Here is a tiny trained network, its code and every weight. The questions are about switching its units off for an input and a target symbol, where a switched-off unit gives its printed mean instead of its output.

import numpy as np


def w(rows, s, z=0):
    codes = np.array(rows[::2]) - 128.0
    scale = np.full(codes.shape[1], s)
    scale[-1] = z or s
    return codes * scale


def norm(h):
    return h / np.sqrt((h * h).mean(-1, keepdims=True) + 1e-5)


def f(y):
    return y / 2 * (1 + np.tanh(0.7978845608 * (y + 0.044715 * y**3)))


def softmax(a):
    e = np.exp(a - a.max(-1, keepdims=True))
    return e / e.sum(-1, keepdims=True)


def log_softmax(a):
    a = a - a.max(-1, keepdims=True)
    return a - np.log(np.exp(a).sum(-1, keepdims=True))


def net(x, mask):
    ids = ['ΘΛΞΠΣΦΨβγεζημτω'.index(c) for c in x.split()]
    T = len(ids)
    res = E[ids] + P[:T]
    u = 0
    for l in range(2):
        r = norm(res)
        for j in range(3):
            rows = slice(3 * j, 3 * j + 3)
            q, k, v = (r @ M[l][rows].T for M in (Q, K, V))
            z = softmax(np.where(np.tri(T) > 0, q @ k.T / 3**0.5, -1e9)) @ v
            o = O[l][rows]
            res = res + np.where(mask[u + j], z, o[:, -1]) @ o[:, :-1]
        u += 3
        y = f(norm(res) @ A[l][:, :-1].T + A[l][:, -1])
        res = res + np.where(mask[u : u + 4], y, B[l][:, -1]) @ B[l][:, :-1]
        u += 4
    return log_softmax(norm(res)[-1] @ U[:, :-1].T + U[:, -1])


Q, K, V, O, A, B = {}, {}, {}, {}, {}, {}
E = w([
[118,143,91,133,135,169,55],'Θ',
[108,172,147,90,112,183,87],'Λ',
[157,74,86,43,89,132,195],'Ξ',
[165,167,44,96,171,118,85],'Π',
[138,163,131,136,98,191,50],'Σ',
[130,114,71,164,128,172,37],'Φ',
[83,97,46,103,237,95,100],'Ψ',
[178,109,78,179,77,163,203],'β',
[238,181,168,116,53,142,164],'γ',
[176,192,77,215,144,143,120],'ε',
[117,145,236,75,88,148,172],'ζ',
[121,89,122,189,94,189,92],'η',
[99,71,100,136,136,128,247],'μ',
[82,173,177,170,181,144,56],'τ',
[55,62,166,137,164,155,135],'ω',
],0.012)
P = w([
[56,157,107,92,18,77,101],'0',
[79,156,89,109,80,225,108],'1',
[115,63,113,145,48,81,42],'2',
[48,200,72,156,111,160,181],'3',
[114,134,113,112,115,236,123],'4',
[143,50,141,165,82,70,65],'5',
[79,187,88,184,146,150,202],'6',
[138,123,137,125,155,229,136],'7',
[176,35,171,184,111,65,84],'8',
[116,171,111,200,179,142,215],'9',
[160,114,157,138,202,246,149],'10',
[110,53,176,180,65,89,41],'11',
],0.012)
Q[0] = w([
[125,172,157,165,189,152,145],'0.h1',
[146,182,95,100,179,191,157],'0.h1',
[122,114,120,144,121,116,110],'0.h1',
[91,188,90,174,87,18,177],'0.h2',
[138,47,221,152,48,24,3],'0.h2',
[126,62,182,72,95,44,28],'0.h2',
[146,131,126,88,140,150,111],'0.h3',
[135,110,119,128,114,98,100],'0.h3',
[89,57,192,124,94,93,60],'0.h3',
],0.015)
K[0] = w([
[156,114,201,186,200,122,132],'0.h1',
[207,61,140,124,191,178,165],'0.h1',
[79,105,96,135,109,127,97],'0.h1',
[24,112,250,180,104,203,70],'0.h2',
[34,206,60,72,3,87,74],'0.h2',
[69,139,44,63,36,109,100],'0.h2',
[160,174,113,158,153,137,189],'0.h3',
[69,177,145,78,78,129,123],'0.h3',
[52,186,54,118,39,53,111],'0.h3',
],0.011)
V[0] = w([
[227,84,103,145,175,170,31],'0.h1',
[159,110,170,150,192,66,147],'0.h1',
[91,99,138,91,122,194,162],'0.h1',
[30,29,202,222,184,172,148],'0.h2',
[47,170,143,122,234,93,19],'0.h2',
[82,38,38,11,110,112,199],'0.h2',
[92,30,170,176,77,99,102],'0.h3',
[169,42,226,23,148,163,47],'0.h3',
[71,155,239,134,138,47,112],'0.h3',
],0.011)
O[0] = w([
[158,109,149,70,61,114,188,101],'0.h1',
[159,123,110,101,135,170,161,14],'0.h1',
[98,150,170,139,143,112,128,174],'0.h1',
[35,99,19,193,103,160,99,152],'0.h2',
[141,133,105,121,192,178,18,255],'0.h2',
[82,43,143,80,127,178,255,213],'0.h2',
[48,69,105,115,52,135,120,140],'0.h3',
[40,110,225,55,131,119,115,100],'0.h3',
[65,176,78,134,129,129,160,97],'0.h3',
],0.012,0.0082)
A[0] = w([
[123,21,96,122,235,105,113,254],'0.n1',
[102,51,155,132,182,222,49,108],'0.n2',
[183,82,75,56,152,255,92,169],'0.n3',
[134,161,149,101,151,122,42,128],'0.n4',
],0.0095,0.0039)
B[0] = w([
[157,176,197,148,31,204,112,245],'0.n1',
[156,205,65,8,73,193,179,246],'0.n2',
[90,204,128,106,141,179,174,227],'0.n3',
[129,32,81,148,188,101,162,166],'0.n4',
],0.013)
Q[1] = w([
[181,103,178,64,152,89,58],'1.h1',
[166,150,49,87,191,191,185],'1.h1',
[114,171,137,125,163,115,230],'1.h1',
[141,115,147,161,106,79,171],'1.h2',
[119,213,135,84,88,100,95],'1.h2',
[115,145,113,167,92,165,150],'1.h2',
[179,86,216,56,131,121,54],'1.h3',
[105,95,166,117,75,96,139],'1.h3',
[61,108,153,152,64,97,7],'1.h3',
],0.014)
K[1] = w([
[167,108,163,79,161,61,79],'1.h1',
[166,114,134,118,168,248,138],'1.h1',
[146,138,209,140,116,148,186],'1.h1',
[128,110,126,116,86,85,172],'1.h2',
[139,173,122,92,126,130,129],'1.h2',
[139,153,89,130,131,151,192],'1.h2',
[143,127,117,58,154,55,104],'1.h3',
[126,121,107,138,103,59,168],'1.h3',
[68,160,91,152,140,53,80],'1.h3',
],0.015)
V[1] = w([
[189,104,105,97,52,157,79],'1.h1',
[136,95,68,38,203,116,166],'1.h1',
[155,150,168,122,249,125,128],'1.h1',
[104,110,120,105,110,106,134],'1.h2',
[100,156,88,169,86,105,229],'1.h2',
[125,141,60,114,109,139,110],'1.h2',
[219,79,98,127,166,157,182],'1.h3',
[176,60,89,126,148,105,117],'1.h3',
[175,190,178,117,37,70,77],'1.h3',
],0.011)
O[1] = w([
[121,83,71,43,104,108,19,202],'1.h1',
[212,28,146,154,183,160,118,121],'1.h1',
[109,131,172,167,255,165,95,36],'1.h1',
[187,135,98,111,141,116,68,107],'1.h2',
[224,136,90,156,134,176,154,133],'1.h2',
[173,121,150,151,159,107,165,228],'1.h2',
[204,120,124,110,192,121,103,58],'1.h3',
[119,60,70,107,122,142,147,3],'1.h3',
[168,199,105,56,138,79,175,86],'1.h3',
],0.0082,0.005)
A[1] = w([
[204,111,246,85,86,96,190,123],'1.n1',
[91,131,99,223,25,134,133,254],'1.n2',
[154,228,174,153,178,119,118,40],'1.n3',
[159,123,148,152,185,22,101,140],'1.n4',
],0.011,0.0065)
B[1] = w([
[8,147,18,76,185,94,88,184],'1.n1',
[187,142,145,159,195,111,142,254],'1.n2',
[169,87,127,92,85,102,111,130],'1.n3',
[161,132,206,119,33,169,129,140],'1.n4',
],0.014,0.0096)
U = w([
[146,38,161,125,161,183,115,135],'Θ',
[87,109,225,149,174,159,128,129],'Λ',
[32,77,122,75,176,117,194,145],'Ξ',
[171,154,187,83,251,112,151,116],'Π',
[84,111,219,117,68,103,101,188],'Σ',
[128,63,82,75,34,106,103,116],'Φ',
[122,195,162,80,89,217,164,131],'Ψ',
[171,152,52,118,149,77,208,105],'β',
[113,228,136,52,128,29,141,58],'γ',
[217,146,182,147,108,94,130,200],'ε',
[84,223,213,178,140,91,185,129],'ζ',
[103,159,113,151,3,70,154,125],'η',
[154,68,140,204,127,169,203,179],'μ',
[91,174,80,154,196,132,77,148],'τ',
[1,89,107,172,22,178,132,2],'ω',
],0.0094,0.0044)

Each question gives the input, a string of symbols that net reads in full, and the target symbol t.
The units are the heads (3 rows each of Q, K, V and O) and the neurons (one row each of A and B). Each row of codes is followed by its name. A weight is (code - 128) times the scale printed after its matrix; where a second scale follows, it is the last column's (O, A, B and U).
mask holds one flag per unit, layer by layer, with each layer's heads first. A switched-off unit (its flag False) gives its mean, the last column of its rows in O or B, instead of its output. The means were averaged over made-up inputs and are rounded, as every weight is.
A unit's drop is (log p(t) with every unit on - log p(t) with that unit switched off) / (log p(t) with every unit on - log p(t) with every unit switched off).
The circuit of an input: a set's keep is (log p(t) with only the set's units on - log p(t) with every unit switched off) / (log p(t) with every unit on - log p(t) with every unit switched off). Starting from the 12 units with the biggest drops (on a tie, the unit counted first), units are removed one at a time, each time the one whose removal leaves the highest keep (on an exact tie, the one counted first), for as long as the keep stays at least 0.8.
units of the circuit, in order: the units of the circuit, biggest drop first
k most important neurons: the k neurons with the biggest drops, biggest first
k most important neurons of layer l: the k neurons of layer l with the biggest drops, biggest first
drop of u: that unit's drop, to one decimal
input γ Ξ ε Ψ Φ β Ψ Ξ Φ, target γ: units of the circuit, in order -> 0.h2, 1.n1
input Ψ Φ Θ ω Ψ ε Ξ Ξ Ξ ω, target ω: units of the circuit, in order -> 0.h2
input Σ Ψ Ψ Φ ζ τ Ψ ζ Ψ Φ, target ζ: units of the circuit, in order -> 0.h2, 0.h3, 1.n2, 0.n2
input Θ Ψ Ψ Ψ ζ μ Ξ μ Ξ Ξ β, target β: units of the circuit, in order -> 0.h2, 1.n1, 0.h3, 0.n1
input ζ μ Λ Ξ Π ζ, target ζ: units of the circuit, in order -> 0.h2, 0.h1, 0.n2, 1.h1
input τ Π Σ τ Σ, target Π: 2 most important neurons of layer 0 -> 0.n1, 0.n2
input τ Ψ Λ Ψ τ Ξ, target τ: units of the circuit, in order -> 0.h2, 0.h3, 0.n2
input τ Λ ζ Ψ, target ζ: units of the circuit, in order -> 0.h2, 0.n2, 1.h1
input Ξ τ Ψ Ψ ε γ τ τ Ψ, target Ξ: units of the circuit, in order -> 0.h2, 1.n1
input ζ ω Ξ, target ζ: units of the circuit, in order -> 0.h1, 0.h2, 0.n2
input β Ψ Φ Ξ Λ, target Ξ: units of the circuit, in order -> 0.h2, 1.n1, 0.n2
input τ Σ Ψ Ψ τ Ξ Ψ Ξ Φ β, target β: units of the circuit, in order -> 0.h2, 0.n1
input Θ ζ Ψ Ψ Ψ ζ τ τ Ψ Φ Ψ Ψ, target Θ: 3 most important neurons -> 0.n4, 0.n3, 0.n1
input ε Ξ Λ ε η Ψ Ξ τ Ψ Φ, target τ: units of the circuit, in order -> 0.h2
input τ Ξ Π ε Ξ Ψ Λ ζ γ Φ, target ζ: units of the circuit, in order -> 0.h2, 0.n2
input ε η Ψ β Φ Ψ β Φ Ξ, target ε: 2 most important neurons -> 0.n2, 1.n4
input Λ τ Ψ ω Φ Ψ Ξ Ψ Ξ Ψ Σ τ, target Λ: 2 most important neurons -> 0.n4, 0.n3
input Θ τ Φ Ψ τ μ τ Ψ Σ, target Θ: 2 most important neurons of layer 0 -> 0.n4, 0.n1
input Π ζ β, target Π: 2 most important neurons of layer 0 -> 0.n1, 0.n2
input Σ τ ζ Ξ Ψ ζ Φ Ψ ε Ξ ζ Ψ, target Σ: 2 most important neurons of layer 1 -> 1.n4, 1.n2
input Ψ ζ Ψ Π Θ, target Π: 2 most important neurons -> 0.n1, 0.n4
input τ τ Ψ Ψ, target τ: units of the circuit, in order -> 0.h2
input μ Ξ Ξ Ψ ζ Φ ζ Ξ Ψ γ ζ, target γ: 2 most important neurons of layer 1 -> 1.n1, 1.n3
input μ Ψ τ Ψ Ψ Ψ Ψ Ξ Ψ, target μ: drop of 0.h2 -> 0.6
input Φ τ Θ Ψ Π Ψ τ Φ Ψ Θ Ψ Φ, target Φ: drop of 0.n4 -> 0.2
input τ Ψ Ψ γ, target γ: drop of 0.h2 -> 1.0
input τ Φ Θ Ξ τ Ψ, target τ: drop of 0.h2 -> 1.0
